Below is a small trained network, with its code and all its weights. Each question gives an input and a class and asks what happens when units are switched off, that is, made to give their printed mean instead of their output.

import numpy as np


def w(rows, s, z=0):
    codes = np.array(rows[::2]) - 128.0
    scale = np.full(codes.shape[1], s)
    scale[-1] = z or s
    return codes * scale


def norm(h):
    return h / np.sqrt((h * h).mean(-1, keepdims=True) + 1e-5)


def f(y):
    return np.maximum(y, 0)


def log_softmax(a):
    a = a - a.max(-1, keepdims=True)
    return a - np.log(np.exp(a).sum(-1, keepdims=True))


def net(x, mask):
    res = np.array(x, float).reshape(1, 2) / 4 @ E
    u = 0
    for l in range(3):
        y = f(norm(res) @ A[l][:, :-1].T + A[l][:, -1])
        res = res + np.where(mask[u : u + 6], y, B[l][:, -1]) @ B[l][:, :-1]
        u += 6
    return log_softmax(norm(res)[-1] @ U[:, :-1].T + U[:, -1])


A, B = {}, {}
E = w([
[51,157,168,70,236,77,69,169,114],'x0',
[245,114,153,89,134,167,113,224,129],'x1',
],0.012)
A[0] = w([
[39,122,134,144,151,127,136,49,123,74],'0.n0',
[63,119,123,130,118,117,133,128,123,86],'0.n1',
[123,127,127,121,85,136,127,118,137,2],'0.n2',
[123,154,104,127,69,115,116,115,138,35],'0.n3',
[134,128,116,168,3,145,169,20,128,152],'0.n4',
[93,92,123,166,55,136,158,88,122,105],'0.n5',
],0.017,0.0038)
B[0] = w([
[130,182,133,72,125,118,93,119,145,201],'0.n0',
[104,113,125,140,184,112,126,87,132,161],'0.n1',
[177,139,178,149,166,106,92,87,123,140],'0.n2',
[142,115,154,137,139,148,138,85,125,149],'0.n3',
[152,62,93,190,86,91,70,133,155,253],'0.n4',
[89,109,112,122,103,194,251,136,95,195],'0.n5',
],0.034,0.023)
A[1] = w([
[81,199,133,86,120,131,136,111,124,142],'1.n0',
[47,76,124,113,126,127,168,251,110,3],'1.n1',
[76,119,116,121,110,99,104,91,140,157],'1.n2',
[119,217,190,116,193,135,137,174,76,207],'1.n3',
[97,67,151,131,193,162,179,164,124,69],'1.n4',
[196,166,160,153,81,191,227,87,97,60],'1.n5',
],0.026,0.0028)
B[1] = w([
[125,6,143,226,214,120,177,85,112,202],'1.n0',
[124,125,103,136,95,206,169,140,87,162],'1.n1',
[171,183,105,81,224,167,181,123,149,205],'1.n2',
[67,147,172,17,97,62,110,228,172,248],'1.n3',
[132,118,31,179,161,174,221,185,59,154],'1.n4',
[110,170,184,149,158,171,107,6,31,150],'1.n5',
],0.017,0.019)
A[2] = w([
[118,148,151,58,97,162,136,180,102,2],'2.n0',
[128,239,45,56,41,148,118,68,197,27],'2.n1',
[244,44,156,234,5,137,106,180,114,118],'2.n2',
[130,136,96,122,101,139,146,215,174,68],'2.n3',
[227,67,88,136,167,169,184,108,183,59],'2.n4',
[159,65,161,159,56,105,158,199,176,61],'2.n5',
],0.026,0.0015)
B[2] = w([
[172,111,135,190,146,112,139,187,152,164],'2.n0',
[139,189,177,87,128,99,76,146,131,138],'2.n1',
[123,110,51,189,251,143,211,55,171,253],'2.n2',
[86,125,101,109,80,144,111,26,74,161],'2.n3',
[157,132,114,182,39,140,101,146,124,191],'2.n4',
[116,143,91,60,88,158,163,69,109,197],'2.n5',
],0.026,0.043)
U = w([
[182,205,103,152,19,126,6,131,189,131],'0',
[48,130,179,66,246,82,114,140,163,154],'1',
[122,104,167,124,112,157,26,156,160,1],'2',
[155,178,199,138,143,209,101,80,55,105],'3',
[195,134,179,203,152,145,135,250,83,114],'4',
[81,136,86,40,32,143,155,208,73,159],'5',
[156,118,27,221,144,167,151,42,175,152],'6',
],0.014,0.0075)

Each question gives the input, the list of numbers given to net, and the class t.
The units are the neurons (one row each of A and B). Each row of codes is followed by its name. A weight is (code - 128) times the scale printed after its matrix; where a second scale follows, it is the last column's (A, B and U).
mask holds one flag per neuron, layer by layer. A switched-off neuron (its flag False) gives its mean, the last column of its row in B, instead of its output. The means were averaged over made-up inputs and are rounded, as every weight is.
A unit's drop is (log p(t) with every unit on - log p(t) with that unit switched off) / (log p(t) with every unit on - log p(t) with every unit switched off).
The circuit of an input: a set's keep is (log p(t) with only the set's units on - log p(t) with every unit switched off) / (log p(t) with every unit on - log p(t) with every unit switched off). Starting from the 12 units with the biggest drops (on a tie, the unit counted first), units are removed one at a time, each time the one whose removal leaves the highest keep (on an exact tie, the one counted first), for as long as the keep stays at least 0.8.
units of the circuit, in order: the units of the circuit, biggest drop first
k most important neurons: the k neurons with the biggest drops, biggest first
k most important neurons of layer l: the k neurons of layer l with the biggest drops, biggest first
drop when u is switched off: that unit's drop, to one decimal
input [5,6], class 5: 2 most important neurons -> (0.n4; 2.n2)
input [-2,5], class 3: 2 most important neurons of layer 0 -> (0.n4; 0.n0)
input [0,-2], class 0: units of the circuit, in order -> (0.n0; 2.n2)
input [2,4], class 5: 2 most important neurons of layer 0 -> (0.n4; 0.n5)
input [-1,5], class 3: units of the circuit, in order -> (0.n4; 1.n5; 2.n2)
input [-4,8], class 3: 4 most important neurons -> (0.n4; 1.n5; 0.n0; 2.n2)
input [1,7], class 5: 2 most important neurons of layer 0 -> (0.n4; 0.n3)
input [0,1], class 4: 4 most important neurons -> (0.n4; 0.n0; 1.n5; 0.n3)
input [4,2], class 5: 2 most important neurons -> (0.n4; 0.n0)
input [7,-1], class 1: 2 most important neurons of layer 0 -> (0.n4; 0.n5)
input [6,7], class 5: 3 most important neurons -> (0.n4; 2.n2; 0.n0)
input [1,8], class 5: 3 most important neurons -> (0.n4; 2.n2; 0.n3)
input [0,-5], class 0: 3 most important neurons -> (2.n2; 0.n4; 0.n0)
input [5,4], class 5: 4 most important neurons -> (0.n4; 2.n2; 0.n0; 0.n5)
input [8,-5], class 1: most important neuron -> (0.n4)
input [3,6], class 5: 3 most important neurons -> (0.n4; 2.n2; 0.n5)
input [0,-8], class 0: 4 most important neurons -> (2.n2; 0.n4; 0.n0; 2.n1)
input [0,6], class 4: 3 most important neurons -> (0.n4; 0.n0; 0.n1)
input [2,3], class 5: drop when 0.n5 is switched off -> 0.2
input [7,-7], class 1: drop when 2.n0 is switched off -> 0.0
input [8,-3], class 1: drop when 0.n4 is switched off -> 0.2
